Below is a small trained network, with its code and all its weights. Each question gives an input and a class and asks what happens when units are switched off, that is, made to give their printed mean instead of their output.

import numpy as np


def w(rows, s, z=0):
    codes = np.array(rows[::2]) - 128.0
    scale = np.full(codes.shape[1], s)
    scale[-1] = z or s
    return codes * scale


def f(y):
    return np.maximum(y, 0)


def log_softmax(a):
    a = a - a.max(-1, keepdims=True)
    return a - np.log(np.exp(a).sum(-1, keepdims=True))


def net(x, mask):
    res = np.array(x, float).reshape(1, 5) / 4 @ E
    y = f(res @ A[0][:, :-1].T + A[0][:, -1])
    res = res + np.where(mask, y, B[0][:, -1]) @ B[0][:, :-1]
    return log_softmax(res[-1] @ U[:, :-1].T + U[:, -1])


A, B = {}, {}
E = w([
[34,114,227,167,182,161,69,167],'x0',
[162,125,57,161,180,249,75,124],'x1',
[104,254,132,195,157,143,199,106],'x2',
[60,56,110,85,194,171,223,43],'x3',
[122,120,157,106,43,208,188,206],'x4',
],0.0054)
A[0] = w([
[155,151,134,148,125,87,69,133,77],'neuron 1',
[129,126,87,150,240,1,39,33,7],'neuron 2',
[176,197,148,155,70,115,26,184,38],'neuron 3',
[103,83,123,108,170,149,167,98,71],'neuron 4',
[126,139,122,120,91,160,157,164,74],'neuron 5',
[190,146,45,110,86,107,162,104,37],'neuron 6',
[135,106,146,117,52,194,174,185,66],'neuron 7',
[154,178,115,137,100,93,95,149,75],'neuron 8',
[93,125,199,118,97,7,181,128,23],'neuron 9',
[108,95,115,121,162,124,157,88,40],'neuron 10',
[134,138,95,135,135,184,82,111,75],'neuron 11',
[106,245,118,158,162,127,175,117,35],'neuron 12',
[180,140,77,112,110,114,151,114,42],'neuron 13',
[135,130,109,142,129,156,117,124,61],'neuron 14',
[117,111,147,121,67,190,187,167,81],'neuron 15',
[131,126,140,121,87,163,154,154,128],'neuron 16',
[149,8,124,99,117,110,81,142,43],'neuron 17',
[69,135,195,139,144,164,83,152,66],'neuron 18',
[136,34,119,99,113,112,82,135,48],'neuron 19',
[99,79,129,121,154,148,186,84,55],'neuron 20',
[117,173,122,138,150,125,132,110,78],'neuron 21',
[175,121,83,154,169,231,86,120,71],'neuron 22',
[126,125,181,118,111,50,165,128,28],'neuron 23',
[162,169,148,129,119,117,88,157,26],'neuron 24',
[83,135,179,128,161,160,77,140,53],'neuron 25',
[98,71,123,120,169,147,188,92,67],'neuron 26',
[102,240,138,143,130,161,194,126,66],'neuron 27',
[123,223,126,140,152,132,162,112,25],'neuron 28',
[77,61,113,118,165,146,187,82,78],'neuron 29',
[107,121,181,104,96,38,180,139,42],'neuron 30',
[168,141,84,136,163,226,85,128,59],'neuron 31',
[194,130,64,116,109,114,154,114,31],'neuron 32',
[149,145,89,137,157,202,95,134,80],'neuron 33',
[124,188,121,162,155,123,147,107,68],'neuron 34',
[74,125,184,135,160,144,87,142,49],'neuron 35',
[154,165,132,145,100,117,71,172,61],'neuron 36',
[61,124,201,156,158,146,67,145,70],'neuron 37',
[151,11,120,90,91,112,53,140,43],'neuron 38',
[185,141,84,107,83,116,170,99,46],'neuron 39',
[109,117,179,138,79,192,162,171,76],'neuron 40',
[124,111,123,106,130,129,112,136,65],'neuron 41',
[91,131,151,149,141,133,110,140,62],'neuron 42',
],0.009,0.0019)
B[0] = w([
[134,153,135,83,100,162,180,144,185],'neuron 1',
[187,129,63,12,231,233,55,119,255],'neuron 2',
[89,181,139,92,72,191,254,143,247],'neuron 3',
[109,153,142,106,90,134,199,150,181],'neuron 4',
[150,129,108,96,162,148,102,114,167],'neuron 5',
[148,85,110,166,180,45,194,142,203],'neuron 6',
[161,136,102,63,195,181,85,107,207],'neuron 7',
[111,138,120,110,102,145,204,135,190],'neuron 8',
[62,128,74,135,50,76,34,122,216],'neuron 9',
[127,150,129,101,104,150,177,151,166],'neuron 10',
[95,123,109,117,94,97,90,115,176],'neuron 11',
[149,127,223,200,121,155,84,128,215],'neuron 12',
[140,92,122,147,159,71,171,136,175],'neuron 13',
[117,128,127,121,108,111,103,127,147],'neuron 14',
[153,145,95,72,190,179,97,120,197],'neuron 15',
[145,132,111,96,163,158,108,119,174],'neuron 16',
[140,146,212,216,133,159,91,116,199],'neuron 17',
[157,87,105,151,176,64,178,121,185],'neuron 18',
[136,142,199,200,134,153,96,124,186],'neuron 19',
[120,163,132,120,78,160,201,144,186],'neuron 20',
[147,125,163,139,129,150,106,121,160],'neuron 21',
[66,135,86,121,61,69,56,115,222],'neuron 22',
[79,127,95,125,88,91,72,122,181],'neuron 23',
[110,144,135,108,98,147,183,134,174],'neuron 24',
[152,102,105,154,153,64,169,129,173],'neuron 25',
[113,161,137,114,74,154,210,140,192],'neuron 26',
[144,111,222,195,136,167,82,119,214],'neuron 27',
[134,123,201,184,125,154,99,131,188],'neuron 28',
[106,172,143,105,74,149,219,159,203],'neuron 29',
[75,126,79,121,78,85,57,114,199],'neuron 30',
[74,127,101,114,65,75,52,126,212],'neuron 31',
[139,83,121,154,164,60,180,140,187],'neuron 32',
[86,133,104,120,83,91,67,129,194],'neuron 33',
[136,121,179,164,136,163,103,126,180],'neuron 34',
[159,98,108,154,149,65,172,136,172],'neuron 35',
[103,150,140,102,94,165,200,133,196],'neuron 36',
[171,81,106,159,166,52,193,127,194],'neuron 37',
[141,127,233,210,132,171,85,115,213],'neuron 38',
[151,89,108,151,177,62,176,135,188],'neuron 39',
[168,128,88,76,182,164,90,119,190],'neuron 40',
[130,130,152,137,121,128,117,137,138],'neuron 41',
[139,99,131,137,145,92,146,136,153],'neuron 42',
],0.021,0.0062)
U = w([
[87,193,140,68,40,179,236,179,88],'0',
[153,130,254,225,129,177,51,121,103],'1',
[29,128,46,99,38,49,14,116,91],'2',
[185,55,82,153,200,15,193,149,115],'3',
[189,146,68,7,213,219,62,116,254],'4',
],0.0052,0.0011)

Each question gives the input, the list of numbers given to net, and the class t.
The units are the neurons (one row each of A and B). Each row of codes is followed by its name. A weight is (code - 128) times the scale printed after its matrix; where a second scale follows, it is the last column's (A, B and U).
mask holds one flag per neuron, in row order. A switched-off neuron (its flag False) gives its mean, the last column of its row in B, instead of its output. The means were averaged over made-up inputs and are rounded, as every weight is.
A unit's drop is (log p(t) with every unit on - log p(t) with that unit switched off) / (log p(t) with every unit on - log p(t) with every unit switched off).
The circuit of an input: a set's keep is (log p(t) with only the set's units on - log p(t) with every unit switched off) / (log p(t) with every unit on - log p(t) with every unit switched off). Starting from the 12 units with the biggest drops (on a tie, the unit counted first), units are removed one at a time, each time the one whose removal leaves the highest keep (on an exact tie, the one counted first), for as long as the keep stays at least 0.8.
circuit, biggest first: the units of the circuit, biggest drop first
top k neurons: the k neurons with the biggest drops, biggest first
drop when u is switched off: that unit's drop, to one decimal
input [3,-4,5,5,-8], class 4: top neuron : [neuron 2]
input [0,5,-8,4,-6], class 1: top 3 neurons : [neuron 38; neuron 17; neuron 19]
input [6,6,-4,-4,-3], class 2: top 2 neurons : [neuron 22; neuron 31]
input [-2,-8,-8,-3,-1], class 1: top 3 neurons : [neuron 38; neuron 17; neuron 19]
input [-4,0,1,-2,-5], class 4: top 3 neurons : [neuron 2; neuron 37; neuron 18]
input [7,7,2,-8,3], class 0: top 2 neurons : [neuron 3; neuron 36]
input [-2,3,-8,6,7], class 1: top 3 neurons : [neuron 38; neuron 17; neuron 2]
input [-1,8,7,-5,-2], class 2: top 4 neurons : [neuron 22; neuron 31; neuron 33; neuron 38]
input [5,6,1,5,-5], class 2: top 3 neurons : [neuron 22; neuron 3; neuron 31]
input [-8,-3,1,-7,-3], class 3: top 4 neurons : [neuron 6; neuron 39; neuron 32; neuron 13]
input [1,2,3,0,1], class 1: top 3 neurons : [neuron 2; neuron 9; neuron 30]
input [-4,0,-8,8,-6], class 0: top 3 neurons : [neuron 29; neuron 26; neuron 4]
input [6,-7,0,2,6], class 2: top 2 neurons : [neuron 9; neuron 30]
input [5,-4,-2,0,-6], class 4: circuit, biggest first : [neuron 2]
input [-6,0,-3,5,8], class 4: top 2 neurons : [neuron 7; neuron 15]
input [-5,-1,-4,-2,0], class 3: circuit, biggest first : [neuron 6; neuron 39]
input [0,0,3,1,1], class 1: drop when neuron 2 is switched off : 0.3
input [3,1,-1,-1,3], class 3: drop when neuron 6 is switched off : -0.2
input [-5,4,1,6,-5], class 0: drop when neuron 26 is switched off : 0.2
input [5,-5,0,-7,-4], class 0: circuit, biggest first : [neuron 3]
input [-5,-6,-7,7,8], class 4: drop when neuron 19 is switched off : -0.1
